Here is a tiny trained network, its code and every weight. The questions are about switching its units off for an input and a class, where a switched-off unit gives its printed mean instead of its output.

import numpy as np


def w(rows, s, z=0):
    codes = np.array(rows[::2]) - 128.0
    scale = np.full(codes.shape[1], s)
    scale[-1] = z or s
    return codes * scale


def norm(h):
    return h / np.sqrt((h * h).mean(-1, keepdims=True) + 1e-5)


def f(y):
    return y / 2 * (1 + np.tanh(0.7978845608 * (y + 0.044715 * y**3)))


def log_softmax(a):
    a = a - a.max(-1, keepdims=True)
    return a - np.log(np.exp(a).sum(-1, keepdims=True))


def net(x, mask):
    res = np.array(x, float).reshape(1, 7) / 4 @ E
    u = 0
    for l in range(2):
        y = f(norm(res) @ A[l][:, :-1].T + A[l][:, -1])
        res = res + np.where(mask[u : u + 13], y, B[l][:, -1]) @ B[l][:, :-1]
        u += 13
    return log_softmax(norm(res)[-1] @ U[:, :-1].T + U[:, -1])


A, B = {}, {}
E = w([
[139,159,198,104,105,194],'x0',
[27,100,138,127,56,183],'x1',
[187,29,126,170,78,153],'x2',
[170,207,155,209,56,128],'x3',
[167,171,90,1,78,158],'x4',
[96,156,49,236,163,236],'x5',
[146,155,169,115,129,206],'x6',
],0.0062)
A[0] = w([
[97,168,112,169,101,72,112],'0.n0',
[121,116,172,85,141,85,51],'0.n1',
[107,87,101,19,167,70,3],'0.n2',
[129,51,118,90,183,80,88],'0.n3',
[30,149,63,97,9,104,85],'0.n4',
[175,148,146,82,141,155,137],'0.n5',
[90,44,130,189,152,159,68],'0.n6',
[179,91,68,137,78,124,64],'0.n7',
[101,181,37,137,129,254,53],'0.n8',
[66,164,89,87,166,207,10],'0.n9',
[32,96,67,118,141,154,87],'0.n10',
[79,169,108,122,199,61,42],'0.n11',
[134,96,61,116,190,134,13],'0.n12',
],0.0085,0.0028)
B[0] = w([
[18,204,74,166,161,169,154],'0.n0',
[50,159,140,70,102,136,145],'0.n1',
[191,128,18,33,95,125,206],'0.n2',
[71,70,140,65,125,114,190],'0.n3',
[141,114,255,157,165,80,200],'0.n4',
[95,100,159,243,130,42,167],'0.n5',
[166,51,193,105,214,145,179],'0.n6',
[179,56,100,70,143,147,151],'0.n7',
[37,122,68,47,124,217,253],'0.n8',
[144,135,91,86,121,213,194],'0.n9',
[124,38,123,109,135,133,201],'0.n10',
[217,192,108,128,173,125,173],'0.n11',
[93,153,240,95,46,142,149],'0.n12',
],0.0062,0.0045)
A[1] = w([
[81,168,155,176,32,101,208],'1.n0',
[106,66,156,115,187,157,55],'1.n1',
[187,101,164,177,91,156,136],'1.n2',
[150,157,228,117,45,126,27],'1.n3',
[135,135,77,46,160,81,146],'1.n4',
[141,180,69,143,139,130,56],'1.n5',
[17,106,95,141,148,172,55],'1.n6',
[142,171,126,195,138,136,148],'1.n7',
[182,132,145,187,119,251,100],'1.n8',
[109,129,62,38,146,51,77],'1.n9',
[215,99,143,117,174,134,250],'1.n10',
[99,78,148,44,57,155,118],'1.n11',
[110,153,42,107,133,215,79],'1.n12',
],0.012,0.0024)
B[1] = w([
[153,126,56,58,157,144,163],'1.n0',
[89,158,76,113,196,113,189],'1.n1',
[162,119,169,57,65,102,166],'1.n2',
[128,199,67,40,153,62,171],'1.n3',
[152,33,222,236,55,185,241],'1.n4',
[53,163,197,212,183,148,151],'1.n5',
[150,115,132,43,139,154,225],'1.n6',
[102,131,68,194,105,113,166],'1.n7',
[204,61,218,161,29,146,216],'1.n8',
[154,99,179,150,37,115,249],'1.n9',
[37,105,129,113,82,96,206],'1.n10',
[125,180,149,197,129,91,253],'1.n11',
[218,214,115,191,185,254,244],'1.n12',
],0.0089,0.0068)
U = w([
[50,198,153,165,202,98,5],'0',
[133,53,191,112,32,55,227],'1',
[138,228,112,18,118,51,68],'2',
[168,156,139,144,134,242,255],'3',
[30,48,111,80,252,144,50],'4',
[75,187,39,181,184,63,28],'5',
],0.014,0.0033)

Each question gives the input, the list of numbers given to net, and the class t.
The units are the neurons (one row each of A and B). Each row of codes is followed by its name. A weight is (code - 128) times the scale printed after its matrix; where a second scale follows, it is the last column's (A, B and U).
mask holds one flag per neuron, layer by layer. A switched-off neuron (its flag False) gives its mean, the last column of its row in B, instead of its output. The means were averaged over made-up inputs and are rounded, as every weight is.
A unit's drop is (log p(t) with every unit on - log p(t) with that unit switched off) / (log p(t) with every unit on - log p(t) with every unit switched off).
The circuit of an input: a set's keep is (log p(t) with only the set's units on - log p(t) with every unit switched off) / (log p(t) with every unit on - log p(t) with every unit switched off). Starting from the 12 units with the biggest drops (on a tie, the unit counted first), units are removed one at a time, each time the one whose removal leaves the highest keep (on an exact tie, the one counted first), for as long as the keep stays at least 0.8.
circuit, biggest first: the units of the circuit, biggest drop first
most important unit: the unit with the biggest drop
k most important neurons: the k neurons with the biggest drops, biggest first
k most important neurons of layer l: the k neurons of layer l with the biggest drops, biggest first
drop when u is switched off: that unit's drop, to one decimal
input [5,7,2,1,-7,0,4], class 1: circuit, biggest first : [1.n12]
input [2,7,3,6,7,-1,8], class 2: circuit, biggest first : [1.n3; 1.n4]
input [3,6,3,-4,-3,0,2], class 4: circuit, biggest first : [1.n1; 1.n4]
input [-3,-2,-3,-2,7,0,1], class 1: 2 most important neurons : [1.n9; 0.n5]
input [-3,7,0,3,3,-2,7], class 2: 2 most important neurons : [1.n3; 0.n4]
input [-2,-7,5,-5,-7,-2,3], class 4: 3 most important neurons of layer 1 : [1.n1; 1.n8; 1.n9]
input [3,6,7,4,-6,3,5], class 1: 3 most important neurons : [1.n8; 1.n12; 1.n2]
input [-4,8,6,3,6,-5,-2], class 2: 3 most important neurons of layer 1 : [1.n3; 1.n4; 1.n8]
input [6,-6,-2,-2,-2,3,0], class 0: 3 most important neurons of layer 1 : [1.n9; 1.n4; 1.n5]
input [-8,7,5,0,-8,-7,-5], class 4: 2 most important neurons of layer 1 : [1.n8; 1.n4]
input [7,-3,4,-3,-7,6,0], class 1: 2 most important neurons : [1.n8; 1.n12]
input [1,-1,4,1,2,-3,3], class 2: drop when 1.n4 is switched off : 0.2
input [0,7,3,3,-7,-2,-3], class 4: drop when 0.n1 is switched off : -0.1
input [6,-6,-2,-8,-4,4,3], class 4: most important unit : 1.n1
input [7,-1,3,1,2,-3,-6], class 2: drop when 1.n3 is switched off : 0.5
